Here is a tiny trained network, its code and every weight. The questions are about switching its units off for an input and a target symbol, where a switched-off unit gives its printed mean instead of its output.

import numpy as np


def w(rows, s, z=0):
    codes = np.array(rows[::2]) - 128.0
    scale = np.full(codes.shape[1], s)
    scale[-1] = z or s
    return codes * scale


def norm(h):
    return h / np.sqrt((h * h).mean(-1, keepdims=True) + 1e-5)


def softmax(a):
    e = np.exp(a - a.max(-1, keepdims=True))
    return e / e.sum(-1, keepdims=True)


def log_softmax(a):
    a = a - a.max(-1, keepdims=True)
    return a - np.log(np.exp(a).sum(-1, keepdims=True))


def net(x, mask):
    ids = ['ΓΔΨΩβζηθλτ'.index(c) for c in x.split()]
    T = len(ids)
    res = E[ids] + P[:T]
    u = 0
    for l in range(2):
        r = norm(res)
        for j in range(3):
            rows = slice(4 * j, 4 * j + 4)
            q, k, v = (r @ M[l][rows].T for M in (Q, K, V))
            z = softmax(np.where(np.tri(T) > 0, q @ k.T / 4**0.5, -1e9)) @ v
            o = O[l][rows]
            res = res + np.where(mask[u + j], z, o[:, -1]) @ o[:, :-1]
        u += 3
    return log_softmax(norm(res)[-1] @ U[:, :-1].T + U[:, -1])


Q, K, V, O = {}, {}, {}, {}
E = w([
[162,141,134],'Γ',
[255,84,151],'Δ',
[90,152,100],'Ψ',
[190,123,138],'Ω',
[146,136,56],'β',
[181,132,130],'ζ',
[166,20,106],'η',
[140,205,212],'θ',
[177,170,113],'λ',
[26,105,205],'τ',
],0.0074)
P = w([
[3,151,123],'0',
[183,89,158],'1',
[174,92,158],'2',
[168,93,155],'3',
[167,95,156],'4',
[166,96,156],'5',
[170,94,156],'6',
[171,94,157],'7',
[170,94,159],'8',
],0.0032)
Q[0] = w([
[123,105,148],'L0H1',
[102,160,144],'L0H1',
[144,104,79],'L0H1',
[159,86,164],'L0H1',
[132,147,135],'L0H2',
[135,114,159],'L0H2',
[117,172,162],'L0H2',
[104,97,106],'L0H2',
[209,106,109],'L0H3',
[4,141,116],'L0H3',
[96,188,133],'L0H3',
[196,83,141],'L0H3',
],0.013)
K[0] = w([
[98,99,145],'L0H1',
[175,102,151],'L0H1',
[116,138,97],'L0H1',
[83,161,171],'L0H1',
[151,130,81],'L0H2',
[103,98,137],'L0H2',
[213,122,129],'L0H2',
[110,162,115],'L0H2',
[236,133,73],'L0H3',
[2,138,117],'L0H3',
[79,153,146],'L0H3',
[254,77,142],'L0H3',
],0.0097)
V[0] = w([
[150,187,141],'L0H1',
[134,132,115],'L0H1',
[123,165,136],'L0H1',
[230,59,80],'L0H1',
[118,24,61],'L0H2',
[164,220,108],'L0H2',
[166,202,2],'L0H2',
[166,35,77],'L0H2',
[252,114,81],'L0H3',
[212,53,117],'L0H3',
[58,95,170],'L0H3',
[233,139,191],'L0H3',
],0.0037)
O[0] = w([
[161,119,109,140],'L0H1',
[129,119,132,132],'L0H1',
[109,156,113,133],'L0H1',
[107,99,102,139],'L0H1',
[155,135,201,132],'L0H2',
[122,78,146,147],'L0H2',
[131,105,119,164],'L0H2',
[144,162,176,147],'L0H2',
[23,148,131,253],'L0H3',
[4,147,86,222],'L0H3',
[192,113,147,63],'L0H3',
[91,174,78,234],'L0H3',
],0.0037,0.002)
Q[1] = w([
[88,127,206],'L1H1',
[26,67,208],'L1H1',
[35,128,81],'L1H1',
[189,139,65],'L1H1',
[70,221,210],'L1H2',
[212,124,104],'L1H2',
[255,50,102],'L1H2',
[135,156,156],'L1H2',
[142,210,155],'L1H3',
[70,165,80],'L1H3',
[40,148,187],'L1H3',
[111,59,196],'L1H3',
],0.0081)
K[1] = w([
[88,114,182],'L1H1',
[66,58,159],'L1H1',
[34,68,79],'L1H1',
[181,165,67],'L1H1',
[99,128,197],'L1H2',
[213,127,102],'L1H2',
[254,136,33],'L1H2',
[143,75,189],'L1H2',
[95,226,96],'L1H3',
[166,139,142],'L1H3',
[161,178,184],'L1H3',
[123,94,193],'L1H3',
],0.008)
V[1] = w([
[157,182,104],'L1H1',
[120,184,171],'L1H1',
[88,26,116],'L1H1',
[191,151,96],'L1H1',
[136,216,76],'L1H2',
[216,69,89],'L1H2',
[97,108,2],'L1H2',
[106,173,119],'L1H2',
[101,158,53],'L1H3',
[163,166,197],'L1H3',
[165,159,91],'L1H3',
[197,142,87],'L1H3',
],0.0052)
O[1] = w([
[52,212,143,148],'L1H1',
[78,98,156,81],'L1H1',
[212,60,32,130],'L1H1',
[107,207,102,196],'L1H1',
[255,128,151,129],'L1H2',
[83,159,110,254],'L1H2',
[232,168,80,128],'L1H2',
[215,105,149,94],'L1H2',
[3,138,150,137],'L1H3',
[181,74,217,103],'L1H3',
[85,196,164,160],'L1H3',
[123,198,136,190],'L1H3',
],0.003,0.0015)
U = w([
[148,129,149,115],'Γ',
[157,139,76,55],'Δ',
[126,177,126,76],'Ψ',
[181,154,105,9],'Ω',
[94,136,16,87],'β',
[173,138,95,64],'ζ',
[108,9,53,248],'η',
[110,168,232,183],'θ',
[75,211,100,99],'λ',
[115,38,192,253],'τ',
],0.014,0.0023)

Each question gives the input, a string of symbols that net reads in full, and the target symbol t.
The units are the heads (4 rows each of Q, K, V and O). Each row of codes is followed by its name. A weight is (code - 128) times the scale printed after its matrix; where a second scale follows, it is the last column's (O and U).
mask holds one flag per head, layer by layer. A switched-off head (its flag False) gives its mean, the last column of its rows in O, instead of its output. The means were averaged over made-up inputs and are rounded, as every weight is.
A unit's drop is (log p(t) with every unit on - log p(t) with that unit switched off) / (log p(t) with every unit on - log p(t) with every unit switched off).
The circuit of an input: a set's keep is (log p(t) with only the set's units on - log p(t) with every unit switched off) / (log p(t) with every unit on - log p(t) with every unit switched off). Starting from all 6 units, units are removed one at a time, each time the one whose removal leaves the highest keep (on an exact tie, the one counted first), for as long as the keep stays at least 0.8.
units of the circuit, in order: the units of the circuit, biggest drop first
unit that matters most: the unit with the biggest drop
which heads matter: for each layer, one digit per head in row order, 1 if its drop is at least 0.15 and else 0, layers parted by /
drop of u: that unit's drop, to one decimal
input η Γ Ψ Δ, target τ: units of the circuit, in order : L0H2, L1H2, L0H3
input λ τ Γ, target λ: unit that matters most : L0H2
input Ψ τ ζ Γ η η Δ, target θ: units of the circuit, in order : L0H1, L1H1, L0H2, L0H3
input η Ψ ζ Ψ η Δ, target τ: which heads matter : 011 / 011
input Ω λ Ω, target β: which heads matter : 011 / 001
input Δ Ψ τ Ψ τ Ω, target η: units of the circuit, in order : L0H3, L1H1
input Δ Δ Δ Ψ Δ Ψ Ψ Ψ, target η: which heads matter : 111 / 110
input Δ τ Ψ Δ, target η: units of the circuit, in order : L1H2, L0H3
input Δ ζ Ω η Ψ Ω Ψ, target η: units of the circuit, in order : L0H1, L0H3, L1H2
input Ψ Ψ Δ ζ Δ, target θ: units of the circuit, in order : L0H3, L1H1, L1H2, L1H3
input Ω Ψ Δ, target β: units of the circuit, in order : L0H2, L0H3, L1H2, L1H3
input Ψ Ψ β Ψ β Ω, target θ: units of the circuit, in order : L0H1, L1H3
input η Ω Γ Ω, target τ: units of the circuit, in order : L1H2, L1H3
input Δ η Ω Γ ζ, target η: units of the circuit, in order : L0H3, L0H1, L1H1
input θ Ψ Δ ζ, target λ: unit that matters most : L0H2
input Ψ Ψ Ψ, target θ: units of the circuit, in order : L0H3, L1H1, L1H2
input η ζ Δ ζ, target η: units of the circuit, in order : L0H1, L1H1, L0H3
input Ω Γ Δ Ω η ζ Δ, target β: units of the circuit, in order : L0H3, L1H2, L1H3
input Δ Δ ζ θ η η Δ, target η: which heads matter : 101 / 010
input η ζ λ Ψ θ Ψ Ψ, target τ: which heads matter : 011 / 111
input θ Ψ Ω τ η Ψ Δ, target λ: which heads matter : 111 / 110
input λ Δ λ ζ, target λ: unit that matters most : L1H3
input Δ Δ Ω, target η: drop of L0H1 : 1.3
input η Ψ λ β θ Γ Ψ, target τ: drop of L1H2 : 0.2
input Ψ Ψ Ω, target θ: drop of L1H2 : 0.2
